  6 -66
-42 -15
-27 -15
 -1 -35
->
-42 -15
 -1 -35

-21  21 -72 -30  74  43 -38
-53  44  41  75 -46 -26 -23
-32  15  10   7 -20  56 -15
-60  21 -70  24  67   3 -51
 46 -17 -48  12  55 -61  -6
 37   5  42 -23 -47  51  17
 77 -37 -60 -33  66 -19   6
->
-53  44  41  75 -46 -26 -23
-60  21 -70  24  67   3 -51
 37   5  42 -23 -47  51  17

36 35 46 51 29 38 49 39 37 43 45 14 29 43 35 21
23 48 46 47 29 38 36 55 27 74 27 14 35 74 36 29
->
23 48 46 47 29 38 36 55 27 74 27 14 35 74 36 29

 51 -47
  2  10
 28 -53
-42  50
 42 -65
 43 -63
 57 -73
-43  49
  8   3
 17   1
 65 -70
->
  2  10
-42  50
 43 -63
-43  49
 17   1

-28  -5  34  49  12 -39  41 -15 -16 -42 -34   3  40   2
 -2  -7   3   7 -60  40  -7  -3 -48 -38  44  16   6  15
 67  -7   4 -19 -31 -31 -19  -7  34  65 -36  43 -15  50
->
 -2  -7   3   7 -60  40  -7  -3 -48 -38  44  16   6  15

 33 -15 -60  61 -27  29  33
  0  14 -19  -6  -1  75  -4
 34  23  -3  56  18  33  -6
 25  16  26  53   5 -10  11
-32  29  51 -37 -37  15  38
-44 -41  52 -53 -31 -37  21
 19 -20 -62  21   4  73 -12
-24 -56 -12 -32 -23   8   7
 -3 -61 -19  -5   8  10 -21
-18  11  81 -22  23 -10 -20
->
  0  14 -19  -6  -1  75  -4
 25  16  26  53   5 -10  11
-44 -41  52 -53 -31 -37  21
-24 -56 -12 -32 -23   8   7
-18  11  81 -22  23 -10 -20

 69   7 -43 -25   0   1 -33 -10 -49
 29 -30 -26  14  45  -7 -66 -22  -2
 13  36  20 -47 -51  16  52  25 -53
 48 -20 -38   3  33  -6 -63 -21 -19
->
 29 -30 -26  14  45  -7 -66 -22  -2
 48 -20 -38   3  33  -6 -63 -21 -19
---
-37  -5 -36   6
-51  -7 -68 -26
-67 -25 -51  -4
->
-51  -7 -68 -26
-67 -25 -51  -4
-37  -5 -36   6

 41 -19  48
-43  61  52
-71  60 -65
-35 -35  12
 49  29 -66
-47  43 -17
 47 -72   4
 69  -5  47
 60  -7 -58
  2 -59   5
-70 -21 -25
->
 49  29 -66
-71  60 -65
 60  -7 -58
-70 -21 -25
-47  43 -17
 47 -72   4
  2 -59   5
-35 -35  12
 69  -5  47
 41 -19  48
-43  61  52

 12   4 -28
-15  -9 -72
-29 -25  55
->
-15  -9 -72
 12   4 -28
-29 -25  55

 -5  18  38
-22  27 -39
-15 -27  39
-30  24  71
->
-22  27 -39
 -5  18  38
-15 -27  39
-30  24  71

-13 -46 -47 -19  13  21 -21 -55  15 -13 -14   0  43 -57 -14
-19  -1 -56 -22  -8   8  25 -50  45 -11 -16  13  51 -62 -38
->
-19  -1 -56 -22  -8   8  25 -50  45 -11 -16  13  51 -62 -38
-13 -46 -47 -19  13  21 -21 -55  15 -13 -14   0  43 -57 -14

 26   5 -38   1  57
 14  63  24  12  17
 45  16  19 -34  39
-15 -34   6  47  32
  8  -4  58  16 -39
 -8 -17  46   3  43
-28  36  26 -30  22
->
 26   5 -38   1  57
-15 -34   6  47  32
 45  16  19 -34  39
 14  63  24  12  17
-28  36  26 -30  22
 -8 -17  46   3  43
  8  -4  58  16 -39

 -9  -6   7   2 -28  18
-12   1 -12   2  -6  25
-19  23   5   1   1  22
-19  14  -3   1  29  -5
 35  26  43  -3 -30  -7
-42 -11  -6   4  29 -15
 28 -31 -73  -2 -19  59
  9  -7 -39  -1  21  12
  8 -14  -8   0   7 -14
 -4  15  28   0   9 -23
->
 28 -31 -73  -2 -19  59
  9  -7 -39  -1  21  12
-12   1 -12   2  -6  25
  8 -14  -8   0   7 -14
-42 -11  -6   4  29 -15
-19  14  -3   1  29  -5
-19  23   5   1   1  22
 -9  -6   7   2 -28  18
 -4  15  28   0   9 -23
 35  26  43  -3 -30  -7

-25  26 -62 -51  58 -10 -68
 -3  34 -54 -54  17 -51 -60
-18  28 -70 -47  29 -29 -55
 -2  22 -69 -45  26 -37 -20
-15  45 -68 -54  21 -37 -60
 23  49 -82 -56  -1  -5 -41
->
 23  49 -82 -56  -1  -5 -41
-18  28 -70 -47  29 -29 -55
 -2  22 -69 -45  26 -37 -20
-15  45 -68 -54  21 -37 -60
-25  26 -62 -51  58 -10 -68
 -3  34 -54 -54  17 -51 -60

-49  73 -19  23   6 -35  56
 19 -63 -52   8  29  23 -24
 -5 -18 -46 -41   2 -19  27
 27 -28  33 -29   7   6  27
  2  16  34  53   9  21 -23
 -1 -11 -27 -12 -36   3 -75
-21  31  -8  -8  -6 -22  28
-13  22   4  29  34  -5  59
 18 -53 -37   8  19  22 -30
  1  31  53 -17 -30  -9   0
  0  -9 -15 -25  -3  -9  12
 -1  -8 -17 -29 -10 -11   4
->
 19 -63 -52   8  29  23 -24
 -5 -18 -46 -41   2 -19  27
 18 -53 -37   8  19  22 -30
 -1 -11 -27 -12 -36   3 -75
-49  73 -19  23   6 -35  56
 -1  -8 -17 -29 -10 -11   4
  0  -9 -15 -25  -3  -9  12
-21  31  -8  -8  -6 -22  28
-13  22   4  29  34  -5  59
 27 -28  33 -29   7   6  27
  2  16  34  53   9  21 -23
  1  31  53 -17 -30  -9   0
